[[117,132,156],
[138,123,152],
[175,150,99],
[136,147,70],
[69,146,188],
[152,61,137],
[92,130,198],
[99,136,119]]
->
[[92,130,198],
[69,146,188],
[117,132,156],
[138,123,152],
[152,61,137],
[99,136,119],
[175,150,99],
[136,147,70]]

[[119,84,95,102],
[105,137,101,109],
[164,151,140,189]]
->
[[164,151,140,189],
[105,137,101,109],
[119,84,95,102]]

[[122,152,84,86,141,118,152,123,115,119,126,168,95,107,125,124],
[161,127,141,101,100,140,154,115,118,123,199,129,131,86,140,138],
[168,128,140,99,115,177,139,103,132,135,169,106,137,114,155,133]]
->
[[161,127,141,101,100,140,154,115,118,123,199,129,131,86,140,138],
[168,128,140,99,115,177,139,103,132,135,169,106,137,114,155,133],
[122,152,84,86,141,118,152,123,115,119,126,168,95,107,125,124]]

[[97,200,166],
[130,173,139],
[98,121,137],
[89,138,206],
[153,176,73],
[174,191,180],
[169,109,142],
[141,115,145]]
->
[[89,138,206],
[174,191,180],
[97,200,166],
[141,115,145],
[169,109,142],
[130,173,139],
[98,121,137],
[153,176,73]]

[[131,172,142,134,129,120,140,125,128,120,110,120],
[127,175,91,133,132,110,112,130,119,121,108,122],
[124,104,158,136,114,121,124,134,157,139,192,114]]
->
[[124,104,158,136,114,121,124,134,157,139,192,114],
[131,172,142,134,129,120,140,125,128,120,110,120],
[127,175,91,133,132,110,112,130,119,121,108,122]]

[[142,136,100,91,145,113,126,109,102,177],
[115,116,175,138,106,122,136,149,150,57]]
->
[[115,116,175,138,106,122,136,149,150,57],
[142,136,100,91,145,113,126,109,102,177]]

[[146,162,68,89,109,135,127,114],
[91,101,123,159,168,149,158,165],
[121,116,112,141,84,128,166,84],
[120,113,81,150,118,135,200,114],
[106,117,157,133,161,145,107,160],
[128,130,191,141,127,106,99,127],
[102,97,144,169,148,142,147,148],
[153,139,134,124,145,124,102,148],
[130,126,185,111,122,97,75,119],
[120,130,103,117,121,125,130,122],
[93,135,129,101,129,99,98,129]]
->
[[128,130,191,141,127,106,99,127],
[130,126,185,111,122,97,75,119],
[106,117,157,133,161,145,107,160],
[102,97,144,169,148,142,147,148],
[153,139,134,124,145,124,102,148],
[93,135,129,101,129,99,98,129],
[91,101,123,159,168,149,158,165],
[121,116,112,141,84,128,166,84],
[120,130,103,117,121,125,130,122],
[120,113,81,150,118,135,200,114],
[146,162,68,89,109,135,127,114]]

[[121,152,107,134,132,135,121,111,125,114,129,150],
[154,150,162,117,102,139,149,147,148,158,109,142],
[122,129,101,144,137,126,128,105,117,112,121,129],
[99,117,53,116,148,91,95,95,116,85,133,117],
[111,119,80,153,136,104,100,109,150,92,126,133],
[91,143,96,153,106,158,125,109,140,88,105,146]]
->
[[154,150,162,117,102,139,149,147,148,158,109,142],
[121,152,107,134,132,135,121,111,125,114,129,150],
[122,129,101,144,137,126,128,105,117,112,121,129],
[91,143,96,153,106,158,125,109,140,88,105,146],
[111,119,80,153,136,104,100,109,150,92,126,133],
[99,117,53,116,148,91,95,95,116,85,133,117]]

[[154,135,181,81,92,96,141,91],
[90,128,70,153,201,200,116,153],
[113,99,142,180,102,101,122,176],
[121,133,126,67,145,146,132,74]]
->
[[154,135,181,81,92,96,141,91],
[113,99,142,180,102,101,122,176],
[121,133,126,67,145,146,132,74],
[90,128,70,153,201,200,116,153]]
---
[[108,166,156],
[106,190,174],
[129,103,107]]
->
[[190,174],
[103,107]]

[[120,51,193,110],
[92,140,66,102],
[153,195,62,124]]
->
[[140,66],
[195,62]]

[[100,129,188,111,118],
[149,165,149,124,90],
[143,137,151,146,146],
[113,125,194,133,152],
[161,149,150,145,133]]
->
[[165,149],
[137,151]]

[[95,109,127,107],
[93,142,123,116],
[89,196,131,109],
[96,125,126,105],
[149,79,121,131]]
->
[[142,123],
[196,131]]

[[136,143,130],
[139,117,134],
[119,165,163],
[145,129,190],
[135,131,80]]
->
[[117,134],
[165,163]]

[[84,183,81,154],
[149,108,150,80],
[105,64,112,69]]
->
[[108,150],
[64,112]]

[[48,207,200,83],
[151,93,107,161],
[88,153,88,180],
[201,174,97,193]]
->
[[93,107],
[153,88]]
---
[[71,146,129,119,146,131,135,122,137,137,131],
[146,125,120,115,137,122,109,131,122,128,129]]
->
[[146,129,119,146,131,135,122,137,137,131,71],
[125,120,115,137,122,109,131,122,128,129,146]]

[[134,133,132,109,112,139,109,111,105],
[144,135,90,55,165,142,131,109,96],
[135,154,199,127,166,132,112,113,148]]
->
[[133,132,109,112,139,109,111,105,134],
[135,90,55,165,142,131,109,96,144],
[154,199,127,166,132,112,113,148,135]]

[[194,196,64],
[64,200,136],
[163,118,151],
[116,78,178]]
->
[[196,64,194],
[200,136,64],
[118,151,163],
[78,178,116]]

[[126,125,124],
[120,124,118],
[124,125,122],
[97,94,98],
[138,124,84],
[76,71,90],
[119,124,121],
[155,132,78],
[128,128,126],
[130,121,100],
[116,119,111],
[116,96,115]]
->
[[125,124,126],
[124,118,120],
[125,122,124],
[94,98,97],
[124,84,138],
[71,90,76],
[124,121,119],
[132,78,155],
[128,126,128],
[121,100,130],
[119,111,116],
[96,115,116]]

[[138,80,143,168,151,110,125,117,142,78],
[153,105,127,120,119,110,60,88,135,128],
[111,131,114,134,158,71,150,92,143,94],
[123,163,117,106,102,152,94,149,114,183],
[114,143,106,115,148,67,128,81,141,112],
[117,173,114,98,105,147,112,146,114,183],
[102,183,107,104,117,133,131,148,116,177],
[88,184,105,126,131,122,141,159,119,166]]
->
[[80,143,168,151,110,125,117,142,78,138],
[105,127,120,119,110,60,88,135,128,153],
[131,114,134,158,71,150,92,143,94,111],
[163,117,106,102,152,94,149,114,183,123],
[143,106,115,148,67,128,81,141,112,114],
[173,114,98,105,147,112,146,114,183,117],
[183,107,104,117,133,131,148,116,177,102],
[184,105,126,131,122,141,159,119,166,88]]

[[128,108,175,204,68,181,84,125,134],
[130,164,70,151,113,120,127,147,117],
[107,99,176,160,75,186,110,124,155]]
->
[[108,175,204,68,181,84,125,134,128],
[164,70,151,113,120,127,147,117,130],
[99,176,160,75,186,110,124,155,107]]
